Below are the code and all the weights of a small trained network. Each question names an input and a class and asks about switching units off, where a switched-off unit gives its printed mean instead of its output.

import numpy as np


def w(rows, s, z=0):
    codes = np.array(rows[::2]) - 128.0
    scale = np.full(codes.shape[1], s)
    scale[-1] = z or s
    return codes * scale


def norm(h):
    return h / np.sqrt((h * h).mean(-1, keepdims=True) + 1e-5)


def f(y):
    return y / 2 * (1 + np.tanh(0.7978845608 * (y + 0.044715 * y**3)))


def log_softmax(a):
    a = a - a.max(-1, keepdims=True)
    return a - np.log(np.exp(a).sum(-1, keepdims=True))


def net(x, mask):
    res = np.array(x, float).reshape(1, 3) / 4 @ E
    u = 0
    for l in range(2):
        y = f(norm(res) @ A[l][:, :-1].T + A[l][:, -1])
        res = res + np.where(mask[u : u + 7], y, B[l][:, -1]) @ B[l][:, :-1]
        u += 7
    return log_softmax(norm(res)[-1] @ U[:, :-1].T + U[:, -1])


A, B = {}, {}
E = w([
[195,168,202,10,79,156,102,103,35],'x0',
[170,124,245,155,118,185,213,171,133],'x1',
[75,180,93,128,153,69,82,168,101],'x2',
],0.012)
A[0] = w([
[178,69,89,44,56,131,157,60,111,95],'L0N0',
[166,132,153,118,131,205,116,106,134,141],'L0N1',
[122,173,150,88,178,176,103,57,54,105],'L0N2',
[139,184,163,114,168,153,75,147,85,61],'L0N3',
[143,84,150,196,81,171,129,106,140,107],'L0N4',
[151,181,173,60,148,141,145,161,71,76],'L0N5',
[166,174,254,127,85,174,150,106,97,1],'L0N6',
],0.0092,0.0078)
B[0] = w([
[154,117,106,98,158,123,147,100,102,245],'L0N0',
[144,82,124,110,144,112,162,115,140,216],'L0N1',
[149,168,142,134,121,178,149,102,174,222],'L0N2',
[128,164,135,161,111,113,101,117,142,158],'L0N3',
[147,189,102,136,159,141,125,173,89,177],'L0N4',
[78,182,144,114,118,150,120,157,160,233],'L0N5',
[87,6,170,83,76,80,138,138,124,254],'L0N6',
],0.015,0.006)
A[1] = w([
[54,71,84,176,155,37,125,132,167,18],'L1N0',
[136,180,255,52,96,110,128,126,31,155],'L1N1',
[100,202,82,131,100,181,76,141,154,47],'L1N2',
[198,82,188,222,202,224,254,144,171,2],'L1N3',
[137,87,225,86,69,156,168,142,166,55],'L1N4',
[112,70,119,11,174,125,37,87,61,56],'L1N5',
[124,91,244,93,46,133,55,176,75,113],'L1N6',
],0.0089,0.003)
B[1] = w([
[89,85,174,120,210,96,98,148,123,226],'L1N0',
[144,164,220,126,173,87,168,215,106,254],'L1N1',
[100,125,152,211,114,94,110,115,116,151],'L1N2',
[153,192,84,123,93,254,143,187,181,233],'L1N3',
[86,3,84,130,145,96,148,163,197,246],'L1N4',
[153,101,121,194,29,158,151,103,147,197],'L1N5',
[73,91,183,101,114,64,207,190,83,227],'L1N6',
],0.0098,0.0082)
U = w([
[127,139,78,137,155,244,154,205,173,246],'0',
[92,38,192,18,106,115,214,206,132,244],'1',
[23,81,92,154,244,68,75,163,137,112],'2',
[90,92,40,148,60,86,69,63,109,109],'3',
[87,251,188,103,85,76,97,170,78,97],'4',
[189,198,151,57,103,142,103,82,119,2],'5',
[244,103,95,11,105,177,165,58,81,67],'6',
],0.015,0.0037)

Each question gives the input, the list of numbers given to net, and the class t.
The units are the neurons (one row each of A and B). Each row of codes is followed by its name. A weight is (code - 128) times the scale printed after its matrix; where a second scale follows, it is the last column's (A, B and U).
mask holds one flag per neuron, layer by layer. A switched-off neuron (its flag False) gives its mean, the last column of its row in B, instead of its output. The means were averaged over made-up inputs and are rounded, as every weight is.
A unit's drop is (log p(t) with every unit on - log p(t) with that unit switched off) / (log p(t) with every unit on - log p(t) with every unit switched off).
The circuit of an input: a set's keep is (log p(t) with only the set's units on - log p(t) with every unit switched off) / (log p(t) with every unit on - log p(t) with every unit switched off). Starting from the 12 units with the biggest drops (on a tie, the unit counted first), units are removed one at a time, each time the one whose removal leaves the highest keep (on an exact tie, the one counted first), for as long as the keep stays at least 0.8.
circuit, biggest first: the units of the circuit, biggest drop first
most important unit: the unit with the biggest drop
k most important neurons: the k neurons with the biggest drops, biggest first
k most important neurons of layer l: the k neurons of layer l with the biggest drops, biggest first
drop when u is switched off: that unit's drop, to one decimal
input [6,-4,-4], class 6: circuit, biggest first	[L0N0 L0N2]
input [6,-4,0], class 5: circuit, biggest first	[L0N6 L0N2]
input [4,-6,4], class 4: most important unit	L1N4
input [-1,4,8], class 4: circuit, biggest first	[L1N4 L0N6]
input [-5,-5,-7], class 2: 2 most important neurons	[L0N2 L1N0]
input [-1,-6,-2], class 3: 2 most important neurons	[L1N5 L1N1]
input [6,-3,1], class 4: 2 most important neurons of layer 0	[L0N6 L0N5]
input [7,-4,-1], class 5: 3 most important neurons	[L0N6 L0N0 L0N2]
input [-8,6,6], class 0: 2 most important neurons	[L1N3 L0N6]
input [6,-7,-1], class 6: drop when L0N6 is switched off	-0.1
input [0,-8,-6], class 6: drop when L1N5 is switched off	-0.1
input [0,-8,1], class 3: drop when L1N5 is switched off	0.3
